Below is a small trained network, with its code and all its weights. Each question gives an input and a class and asks what happens when units are switched off, that is, made to give their printed mean instead of their output.

import numpy as np


def w(rows, s, z=0):
    codes = np.array(rows[::2]) - 128.0
    scale = np.full(codes.shape[1], s)
    scale[-1] = z or s
    return codes * scale


def f(y):
    return y / 2 * (1 + np.tanh(0.7978845608 * (y + 0.044715 * y**3)))


def log_softmax(a):
    a = a - a.max(-1, keepdims=True)
    return a - np.log(np.exp(a).sum(-1, keepdims=True))


def net(x, mask):
    res = np.array(x, float).reshape(1, 7) / 4 @ E
    y = f(res @ A[0][:, :-1].T + A[0][:, -1])
    res = res + np.where(mask, y, B[0][:, -1]) @ B[0][:, :-1]
    return log_softmax(res[-1] @ U[:, :-1].T + U[:, -1])


A, B = {}, {}
E = w([
[99,186,129,88,37,75,125],'x0',
[154,27,255,54,94,106,109],'x1',
[205,86,56,120,156,72,96],'x2',
[135,136,125,142,123,14,109],'x3',
[186,23,76,157,122,135,191],'x4',
[116,124,88,69,156,78,236],'x5',
[147,140,82,153,46,157,134],'x6',
],0.0085)
A[0] = w([
[71,87,220,95,122,82,137,204],'n0',
[90,127,110,170,146,170,54,114],'n1',
[158,87,117,45,147,88,108,214],'n2',
[154,69,197,75,152,125,136,176],'n3',
[128,113,156,68,156,94,106,110],'n4',
[199,202,96,57,142,140,46,154],'n5',
[128,127,178,158,179,140,39,150],'n6',
[95,158,131,110,107,139,138,125],'n7',
[117,126,154,152,11,150,156,182],'n8',
[88,187,132,97,111,152,140,82],'n9',
[114,143,50,161,121,111,121,231],'n10',
[170,90,151,146,152,113,118,90],'n11',
[144,181,82,173,131,59,67,164],'n12',
[115,133,75,10,155,123,159,254],'n13',
[137,171,157,182,50,171,76,180],'n14',
[110,119,93,120,226,181,194,183],'n15',
[159,139,147,166,30,42,99,160],'n16',
[55,174,129,69,66,145,135,170],'n17',
[198,92,72,189,137,148,173,179],'n18',
[60,163,113,141,84,165,207,152],'n19',
],0.011,0.0051)
B[0] = w([
[222,158,157,134,254,165,104,242],'n0',
[134,58,136,159,25,151,99,183],'n1',
[91,155,124,83,131,143,151,228],'n2',
[96,182,114,124,167,139,51,242],'n3',
[84,175,148,145,180,165,191,177],'n4',
[41,127,143,154,87,101,143,190],'n5',
[132,124,146,125,89,158,64,208],'n6',
[147,131,186,104,164,112,94,158],'n7',
[114,178,140,99,161,99,90,215],'n8',
[161,167,198,162,151,165,111,176],'n9',
[181,123,91,126,177,81,108,237],'n10',
[69,109,157,105,172,172,106,170],'n11',
[74,180,89,100,136,82,139,222],'n12',
[105,195,78,67,119,128,97,232],'n13',
[123,130,173,121,79,90,33,231],'n14',
[188,174,38,141,162,119,104,252],'n15',
[226,83,93,154,101,56,170,221],'n16',
[136,209,120,58,175,132,115,217],'n17',
[227,95,87,117,149,125,94,255],'n18',
[177,135,134,95,254,212,82,219],'n19',
],0.0073,0.0095)
U = w([
[204,100,55,145,195,194,101,173],'0',
[113,118,140,238,4,167,16,63],'1',
[86,31,178,180,97,154,188,17],'2',
[210,84,22,45,108,36,100,219],'3',
[137,69,204,109,126,162,194,3],'4',
[102,178,161,43,149,225,35,173],'5',
[2,118,59,53,85,97,171,88],'6',
],0.0074,0.0032)

Each question gives the input, the list of numbers given to net, and the class t.
The units are the neurons (one row each of A and B). Each row of codes is followed by its name. A weight is (code - 128) times the scale printed after its matrix; where a second scale follows, it is the last column's (A, B and U).
mask holds one flag per neuron, in row order. A switched-off neuron (its flag False) gives its mean, the last column of its row in B, instead of its output. The means were averaged over made-up inputs and are rounded, as every weight is.
A unit's drop is (log p(t) with every unit on - log p(t) with that unit switched off) / (log p(t) with every unit on - log p(t) with every unit switched off).
The circuit of an input: a set's keep is (log p(t) with only the set's units on - log p(t) with every unit switched off) / (log p(t) with every unit on - log p(t) with every unit switched off). Starting from the 12 units with the biggest drops (on a tie, the unit counted first), units are removed one at a time, each time the one whose removal leaves the highest keep (on an exact tie, the one counted first), for as long as the keep stays at least 0.8.
units of the circuit, in order: the units of the circuit, biggest drop first
unit that matters most: the unit with the biggest drop
top k neurons: the k neurons with the biggest drops, biggest first
drop of u: that unit's drop, to one decimal
input [-5,6,-1,-4,1,-6,5], class 1: top 2 neurons : [n19, n17]
input [7,-4,-2,5,-6,-8,4], class 1: top 2 neurons : [n14, n16]
input [2,-5,-6,-6,6,-8,-4], class 1: unit that matters most : n1
input [-1,-7,-2,-3,-4,-4,7], class 1: top 3 neurons : [n1, n14, n0]
input [-5,4,6,0,1,-4,2], class 5: units of the circuit, in order : [n11, n15]
input [-1,-1,3,-3,0,0,3], class 3: units of the circuit, in order : [n0, n19]
input [-5,-3,-5,-2,-2,3,-2], class 0: units of the circuit, in order : [n15, n14]
input [7,-2,3,2,-3,8,-4], class 6: top 2 neurons : [n18, n15]
input [6,-7,5,0,-8,-5,2], class 1: units of the circuit, in order : [n5, n1]
input [-3,-6,7,-6,-3,-2,-6], class 3: drop of n0 : 0.2
input [2,4,4,3,-8,-6,1], class 1: drop of n5 : 0.1
input [1,5,4,2,0,4,-6], class 5: drop of n17 : 0.0
